In the rows, 128 means zero.
[135 114 125 131 132 143 142 113 142 155 130 136 122 128 132 132 109 106
  84 141 105  97 129 159 115 139 137 113 149 138 142 123 135 135 147 122]  8
[ 88 145 162 124  73 158 113 220 122 152 137 162 179 153 151 151 156 155
 172 100 101 113 116 174 112 133 154  93 137 110 126 134  83 174  74 182]  1
[104 169 113 103  92 151 112  94 153  80  39  77 102  77 199  91 164 127
 137  40 130 105  81 162 210 172 113 179 117 171 143  69 183 164 116 168]  2
[163 161  98 105 138 128 128 114  98  87 131 134 113 111 167 132 143 105
 198  94 125 174  84  98 129 125 114 151 153 133 124 129 116 103 130 138]  5
[110 193 103 159  95 177 144  53 147  58 176  84 156 169 148 171  50  98
 121  96  86 141 127 145 103 105 116 110 152 101 176 161 113 134 165 119]  7
[162 155 109 118 141 136 119 121 122  97 118 140 129  96 176 127 166 137
 169  88 117 156 100 106 132 161 122 125 125 139 135 118 113 123 108 147]  5
[142 158  96 128 139 112 129  87 150 143 108  94 134 120 111 139  92  66
 156 150 112 135 115 137  91 107 137 153 152 135 128  85 140 141 144 140]  8
[172 120  80 102 190 141 133 159 134 112 141 148 126  77 194 108 214 145
 170 126  89 181  92 129 135 186 122  93  98 153 131 133 120 122 106 152]  9
[177 124 100  92 106 130 105 101 113 111 104 116 106  97 195 160 175 127
 201 133 122 154 108  98 158 136 122 143 134 145 110 103 117 121 112 158]  3
[167 143 126 156 121 138 132 129 127 125 117 108 166 111 133  91 136  83
  52  90 119 100 104 175 119 158 115 135 122  98 123 118 144 169 126 141]  2
[165 158 125 115  58 127 100 174 105 106 164 125 163 153 151 150 140 128
 177 100 124 101  70 173 126 163 157 129 117 120 178  78 115 168 124 159]  4
[139 141  59 114 102 169  90 109 125 115  96  58 109 103 205 145 185 108
 200 109  96 131 121 174 137 134 120  97 131 131 172 134  94 149 124 183]  6
[101 119 140 148  64 117  83 144 165 145 147  68 148 133 137 183 131 114
 173 175 129 103 161 177 151 104 156 142 149 121 116  90 102 133 126 207]  9
[119 126  86 148  98 190  99 129 141  74 141 130 206 119 162 126 126 182
  57  35 184 138 110 114 131 104 152 167 144 106 149 236  40 106 153 153]  3
[193 129  94 113  83 152 116  94 111 116 103  92 133 107 143 146 156 132
 172 107 158 133  94 118 129 107 143 157 121 140 136 128 106 130 152 143]  8
[ 97 124  93  92 138 118 117  94 180  98 104  70 154 127 190 146 173  98
 181  80 142 128 128 128 177 152 136 128 114 114 167 127 150 171 106 125]  1
[103 136 131  70 111 118 112 110 180 121 125  81 160  92 153 125 147 136
 168 116 135 113 125 174 181 174 169 121 118 134 133  65 140 148  92 162]  2
[131 134  92  87 162 149 121 112  99 147 130 150 147  67 140  94  96  80
 139 111  84 129 117 150 112 127 139  64 173 125 116 135 109 111  88 142]  1
[143 124 120 102 103 131 103 123 158 110 139  80 175 121 108 143 142 149
 153  99 124 147 146 150 128 152 138 104 110 130 125 107 117 157 104 178]  0
[174 155  69 135 198 110 124 151 112 182 129 133  76 186 116 162  27  50
 174 206 108 208 135 114  54 163 100  84 157 129 161 116 144 124 138  67]  6
[155 134 140  84  95 131 112 103 168 111 125  76 155 102 125 133 132 138
 127 145 157 130 140 163 164 153 152 128 114 136 109 107 130 153 116 160]  0
[186 126  27 160  91 184  40 114  94  79 120  74 145  37 182  64  51 151
  72  98 138 169  78 136 147 184  96  92 165  97 115  63  98 106 139 221]  4
[137 134 116 134 150 111 135 121 122 147 126 124 133 136 127 145 104  59
 116 122 101 106  99 165 111 118 127 151 156 133 128 106 137 122 137 122]  4
[120  71 139 127  99 145 102 115 153 136 161 101 149 121 129 171 124 165
 142 109 124 144 179 164 137 165 127  89 124 130 151 120  90 143 105 215]  5
[131 142 119 126 149 132 146 108 142 157 138 144 144 131 131 135  80  82
 104 136 129 123 130 149  98 117 146 122 151 134 144 145 125 145 145 112]  8
[136 153 107 133 164 109 127  98 135 143 123 113 133 131 125 138  81  55
  95 133 100 114 119 160 113 121 144 133 155 145 144 104 131 123 140 113]  4
[122 166 126 118  98 153 113 153 120 101 116 147 165 101 168 120 149 187
 163  56 138 131  94 125 131 154 152 116 104 141 160 103 117 147 121 158]  7
[172 133 105 112  78 149 114 100 125  95 116  79 154 111 179 127 184 130
 159 128 130 115 111 134 169 118 146 123 123 110 120 143 106 133 120 121]  1
[135 147 106 107 182 118 158 134 175 178  93 150 125 117 143 171  99  62
 132 133 109 156 113 147 112 157 121 166 166 140 118  98 134 126 162 145]  9
[115 148 135 156 106 136 103 210 109 133 152 170 128 160 165 126 128 196
 145 105 125 149 107 119 110 146 139  89 119 130 184 141  96 180  85 185]  2
[250 199 185  97 134  42 131 123 157 191 136 125 146 164  90 203  83  72
 116 217  89 161 180 112 189 165 131  62 128 160  88  20 161  98 171  74]  7
[204 163  85  81 161 120 109 121 138 115 123  93 121  59 165 123 155 101
 217 133 103 148 116 116 127 169 124 114 104 131 112  61 156  96 118  86]  1
[134 133 135 115  97 145 101 133 144 110 153  64 165 112 130 137 139 128
 151 120 100 142 138 205 132 171 144  93 123 128 102  70 128 124 113 181]  5
[125 116 124 115 123 143 135 159 141 114 142 141 130 115 176 138 178 129
 173 122 131 118 117 156 137 164 122 144 103 125 127 109 115 140 100 120]  2
[149 114 158 101 119  92  63 202 156 115 169  90 190 135 131 130 184 134
 138 124 153 127 127 163 184 183 180 127 101 139 131 100 118 135  69 160]  4
[147 117 133 103  81 112  79 118 141 120 126  41 167 142 105 157 136  81
 142 156 151 117 122 190 170 144 163 131 117 122 115  71 118 148 104 170]  4
[ 77 126 153 114 127 132 123 152 178 102 143  81 174 122 145 128 187 153
 145 141 155 155 147 161 156 145 161 141  94 102  89 113 106 166  83 167]  2
[165 157 106 110 111 128 113  86 122  83 138  95 132  89 184 151 165 119
 185 134 135 160 123 113 142 105 130 156 116 133 113 120 112 138 132 165]  3
[107 182 124 107  64 197 159 144 112  73 151 152 173 146 130 108 158 207
 136  63 113  99  65 170  93 160 183 104  88 110 178 120  88 171 129 116]  2
[137 103  85 114 135 159 135 132 123  93 157 150 117 125 173 129 163 114
 180  75 101 158 121 122 121 136  89 135 130 149 167 175 104 138 121 139]  8
[158 163 121 116  75 179  98 159 116  96 152 140 163  95 145 121 152 161
 186  84  95 127  93 160 112 161 139  96 107 152 147 111  95 150  82 185]  8
[114 139 126 142 154 124 131 115 126 151 145 130 120 127 128 147  82  63
  97 126 110 104 137 155 104 119 133 121 164 117 139 119 127 134 120 135]  2
[124 119 147 108  88 124 107 123 158 108 138  76 176 135 122 141 154 115
 152 127 143 130 155 175 163 159 148 123 115 120 105  95 115 134 111 142]  5
[159 161 135 119  65 161 130 162 107 111 145 174 158 118 177 120 150 194
 160  87  97 119  96 140 118 168 144  99 115 136 173 107 103 153 130 153]  7
[171 152  80  87 122 148 117 129 145  81 152 106 153  45 195  73 198 165
 192 118  98 136 106 145 105 154 138 114 108 117 126 112 109 139 112 156]  0
[143 217  94  94 120 144 103 178 128 133 122 139 132 103 150 157 118 158
 199  75  88 137  58 145  93 180 154 116 156 134 183  60 118 135 143 204]  6
[ 96  99 120 141 129 147 141 109 143 158 128 128 146 139 132 131 101  81
 104 127 143  95 140 171 113  94 127 123 141 123 142 179 116 148 132 114]  8
[149 193 134 107  94 150 120 181 123  85 159 160 152 128 143 116 126 185
 135  79 108 146  77 136 129 156 129 104 128 138 147 131 118 154 120 178]  0
[230 106  93 154 139 144 124  86  77 166 140 171 155  64 157 167  89 124
  84 120 117 142 134 124  60 147 159 137 157 165 124 104 100 119 145 166]  3
[103 138 114 127 153 128 152 102 155 145 130 131 144 122 144 143  96  47
 132 156 112 102 127 171  93 104 127 145 160 112 137 131 114 121 146 114]  7
[141 153 113 120 141 122 132 105 135 145 117 127 142 115 149 121 105  91
 104 130 106 112 128 147 125 123 152 108 155 132 151 127 132 147 134 128]  1
[140 133  95 127 117 146 110 117 130  85 124  97 143 102 185 127 187 136
 165 103 122 149 111 132 136 129 107 130  95 121 120 133 120 148 116 159]  3
[148 140  73 109 126 152 124  81 128  95 106  74 137 107 171 136 187 127
 164 108 135 129 108 133 150 138 139 117 113 116 150 144 112 134 141 121]  6
[125  72 147 121 126 117 112 125 171 147 144  79 171 106 131 149 151 103
 148 145 150 134 183 160 145 129 114 130 113 100 104 133 111 134 110 165]  7
[147 165  87  79 124 111  79  87 119 132 168  89 141  88 166 144  57  82
 212 105 170 120 149 130 152 146 157  46 114 112 181  75 144 139 106  97]  2
[150 154 128 129 137 125 145 103 142 123 125 128 131 119 141 129 118 118
  76 122 130 112 122 139 119 109 142 150 147 143 139 153 130 147 154 138]  0
[140 126 111 158 135 126 123  88 136 162 105 121 134 110 162 142  84 108
 104 136 126 109 114 131 116 140 139 117 157 118 139 107 132 153  98 154]  2
[142 159 129 113  33 155 110 150  89  95 146 157 181 137 140 117 145 197
 192  61 109 123 107 134 112 156 153  99  91 143 162 102 114 174 104 143]  3
[182 145  99 108 137 123 114 121 120  93 150 102 127 118 148 200 175  72
 236 139 111 147  79 125 115 155 107 124 128  99 105  67 112  99 109 153]  5
[152 150 119 152 155 126 140 102 122 157 116 129 136 104 132 142 123  89
 110 129 115 115 139 138 108  99 130 147 155 134 127 163 113 123 142 131]  6
[162 138  94 125 129 154 143 102 127 116  96 121 134  80 176 135 200 127
 164  79 115 135 113 111 115 141 127 143 103 119 129 123 115 153 141 143]  9
[133 123 151 120  89 123  87 152 154 129 141 110 182 100 141 140 164 135
 130 139 134 105 152 169 141 150 164 138 114 131 105  89 106 147  98 181]  3
[112 149 115 135 147 129 147 116 151 155 111 125 131 139 125 143  82  90
 117 134  83 115 110 157 100 116 125 128 167 125 136 123 141 132 137 133]  1
[165 201  74 143  39 148 114  60 140  97 133  69 129 135 187 156  51 120
 178 234  57 156 123 160 173  67 141 122 209 168  89  95  84  60 164 127]  1
[126 167 123  99  88 169 109 197 120 123 149 161 150 135 141 123 129 190
 173  35  96 130  85 149  98 174 153  86 118 149 189 108 121 157 119 164]  8
[220 189 145 135  70 116 103  86 136 151 189  73 141 121 147 156  78 204
 129 208 135 105 118 119 103  98 205  72 119  76 184 120  90 150 160 154]  4
[132 151  74  79 191  82  75 119 109  66 137  50 117 113 134  49 161  42
 135 136 164 139  87 140 145 128 151 109  97 122 163 125 190 143 117 111]  3
[143 136 106  85 106 114 105 124 193  97 137  63 161 105 147 114 154 151
 175 138 143 126 119 163 142 161 152 142 106 128 147  97 140 152 121 156]  0
[164 156  88 104 126 142 127 107 129 104 113 110 137  93 175 134 166 124
 181 132 102 145  95 122 135 129 131 117 131 120 123 111 108 131 120 145]  1
[ 94 114 141 131  24 169 133 123 147 104 157 102 149 189 129 179 128 150
 176  82 112 119 158 177 140  96 133 163 135 162 167 165  92 153 148 152]  8
[154 149  94 111 103 159 124 106 122  86 119 110 140 106 189 144 188 104
 168 110  98 128 109 140 139 128 124 119 129 121 140 116  86 126 140 147]  7
[131 142 131 114 159 116 152 117 144 145 139 146 127 139 129 143  99  75
 118 137 102 138 134 153 109 141 132 133 169 131 129 121 122 115 147 118]  5
